Below are the code and all the weights of a small trained network. Each question names an input and a class and asks about switching units off, where a switched-off unit gives its printed mean instead of its output.

import numpy as np


def w(rows, s, z=0):
    codes = np.array(rows[::2]) - 128.0
    scale = np.full(codes.shape[1], s)
    scale[-1] = z or s
    return codes * scale


def norm(h):
    return h / np.sqrt((h * h).mean(-1, keepdims=True) + 1e-5)


def f(y):
    return y / 2 * (1 + np.tanh(0.7978845608 * (y + 0.044715 * y**3)))


def log_softmax(a):
    a = a - a.max(-1, keepdims=True)
    return a - np.log(np.exp(a).sum(-1, keepdims=True))


def net(x, mask):
    res = np.array(x, float).reshape(1, 8) / 4 @ E
    u = 0
    for l in range(2):
        y = f(norm(res) @ A[l][:, :-1].T + A[l][:, -1])
        res = res + np.where(mask[u : u + 4], y, B[l][:, -1]) @ B[l][:, :-1]
        u += 4
    return log_softmax(norm(res)[-1] @ U[:, :-1].T + U[:, -1])


A, B = {}, {}
E = w([
[160,132,8,50,136,208,224,22],'x0',
[24,111,138,160,162,114,90,11],'x1',
[175,220,163,29,51,63,103,78],'x2',
[96,130,125,106,134,120,142,144],'x3',
[121,123,135,179,87,79,214,108],'x4',
[97,125,132,101,127,124,144,150],'x5',
[65,224,1,203,2,180,100,178],'x6',
[125,153,123,140,140,125,128,132],'x7',
],0.0082)
A[0] = w([
[40,116,137,138,132,113,93,40,13],'L0N1',
[114,122,143,174,69,66,216,97,3],'L0N2',
[114,121,106,49,152,186,9,142,25],'L0N3',
[147,197,157,56,69,75,102,83,2],'L0N4',
],0.015,0.0086)
B[0] = w([
[224,127,86,78,105,129,138,252,226],'L0N1',
[135,253,154,184,170,127,158,117,174],'L0N2',
[122,227,153,208,136,88,199,118,195],'L0N3',
[116,25,71,208,186,168,115,167,253],'L0N4',
],0.017,0.005)
A[1] = w([
[81,125,194,187,64,79,48,187,10],'L1N1',
[64,118,123,190,107,191,108,144,27],'L1N2',
[64,183,68,127,8,131,65,101,4],'L1N3',
[124,149,119,175,42,140,123,176,3],'L1N4',
],0.015,0.0052)
B[1] = w([
[110,167,10,98,82,154,126,37,254],'L1N1',
[103,70,163,149,183,124,99,123,195],'L1N2',
[177,80,196,57,196,98,151,65,180],'L1N3',
[183,100,215,105,161,66,114,158,212],'L1N4',
],0.013,0.0082)
U = w([
[86,35,99,202,162,173,107,163,201],'0',
[150,90,239,60,166,71,111,86,56],'1',
[131,248,148,197,142,101,159,137,5],'2',
[208,133,108,71,56,134,116,249,157],'3',
[99,140,55,59,69,179,132,28,205],'4',
],0.012,0.0018)

Each question gives the input, the list of numbers given to net, and the class t.
The units are the neurons (one row each of A and B). Each row of codes is followed by its name. A weight is (code - 128) times the scale printed after its matrix; where a second scale follows, it is the last column's (A, B and U).
mask holds one flag per neuron, layer by layer. A switched-off neuron (its flag False) gives its mean, the last column of its row in B, instead of its output. The means were averaged over made-up inputs and are rounded, as every weight is.
A unit's drop is (log p(t) with every unit on - log p(t) with that unit switched off) / (log p(t) with every unit on - log p(t) with every unit switched off).
The circuit of an input: a set's keep is (log p(t) with only the set's units on - log p(t) with every unit switched off) / (log p(t) with every unit on - log p(t) with every unit switched off). Starting from all 8 units, units are removed one at a time, each time the one whose removal leaves the highest keep (on an exact tie, the one counted first), for as long as the keep stays at least 0.8.
circuit, biggest first: the units of the circuit, biggest drop first
most important unit: the unit with the biggest drop
k most important neurons: the k neurons with the biggest drops, biggest first
k most important neurons of layer l: the k neurons of layer l with the biggest drops, biggest first
input [-1,6,7,0,-5,8,-4,4], class 0: most important neuron -> L0N4
input [-4,-6,-1,5,-5,7,7,1], class 1: circuit, biggest first -> L1N3, L0N1, L0N4
input [-8,-3,-5,0,2,-7,-6,7], class 4: 3 most important neurons -> L1N1, L0N4, L0N1
input [-7,-7,1,-7,-8,5,-7,1], class 2: 3 most important neurons of layer 0 -> L0N3, L0N1, L0N4
input [-7,-8,8,0,-1,3,-4,2], class 0: 3 most important neurons -> L0N4, L0N1, L1N4
input [-5,1,-3,0,-3,1,8,-4], class 1: 4 most important neurons -> L1N3, L1N4, L0N4, L1N2
input [-7,-2,-2,-7,-3,2,4,-3], class 4: 3 most important neurons -> L1N1, L0N4, L0N1
input [-4,-4,-5,-8,4,-2,6,-1], class 1: 4 most important neurons -> L1N4, L0N4, L0N1, L1N3
input [-3,-7,-1,-8,8,-6,1,-2], class 2: 2 most important neurons -> L0N2, L0N1
input [-6,0,6,7,1,-3,4,5], class 0: 2 most important neurons -> L0N4, L1N2
input [8,1,-4,-4,7,5,8,-7], class 1: 3 most important neurons of layer 1 -> L1N3, L1N1, L1N2
input [-8,-3,7,-1,3,-5,-3,6], class 4: 2 most important neurons -> L1N1, L0N1
input [-3,-2,-2,-3,1,-5,0,-2], class 4: 2 most important neurons -> L1N1, L0N4
input [-8,5,-4,5,6,3,-6,6], class 4: circuit, biggest first -> L1N1, L0N4, L1N4
input [1,6,3,-6,6,6,8,5], class 1: circuit, biggest first -> L1N3
input [-4,-6,-5,-1,8,8,3,5], class 2: 2 most important neurons -> L0N2, L0N4
input [-8,-5,1,3,-8,3,-5,8], class 2: 2 most important neurons -> L0N3, L0N1
input [-5,-5,-3,-6,-8,-1,8,-6], class 1: 3 most important neurons of layer 1 -> L1N4, L1N3, L1N2
input [-8,2,7,1,-1,-5,-4,-2], class 4: 2 most important neurons of layer 1 -> L1N1, L1N4
input [-8,7,-2,5,8,0,1,7], class 2: most important unit -> L0N2
input [0,-7,-2,-6,-4,0,7,1], class 1: 2 most important neurons of layer 0 -> L0N1, L0N4
input [-3,-6,-1,-7,-7,-1,2,7], class 2: 2 most important neurons of layer 0 -> L0N3, L0N1
input [0,4,0,7,5,-2,-3,2], class 2: 2 most important neurons of layer 0 -> L0N2, L0N4
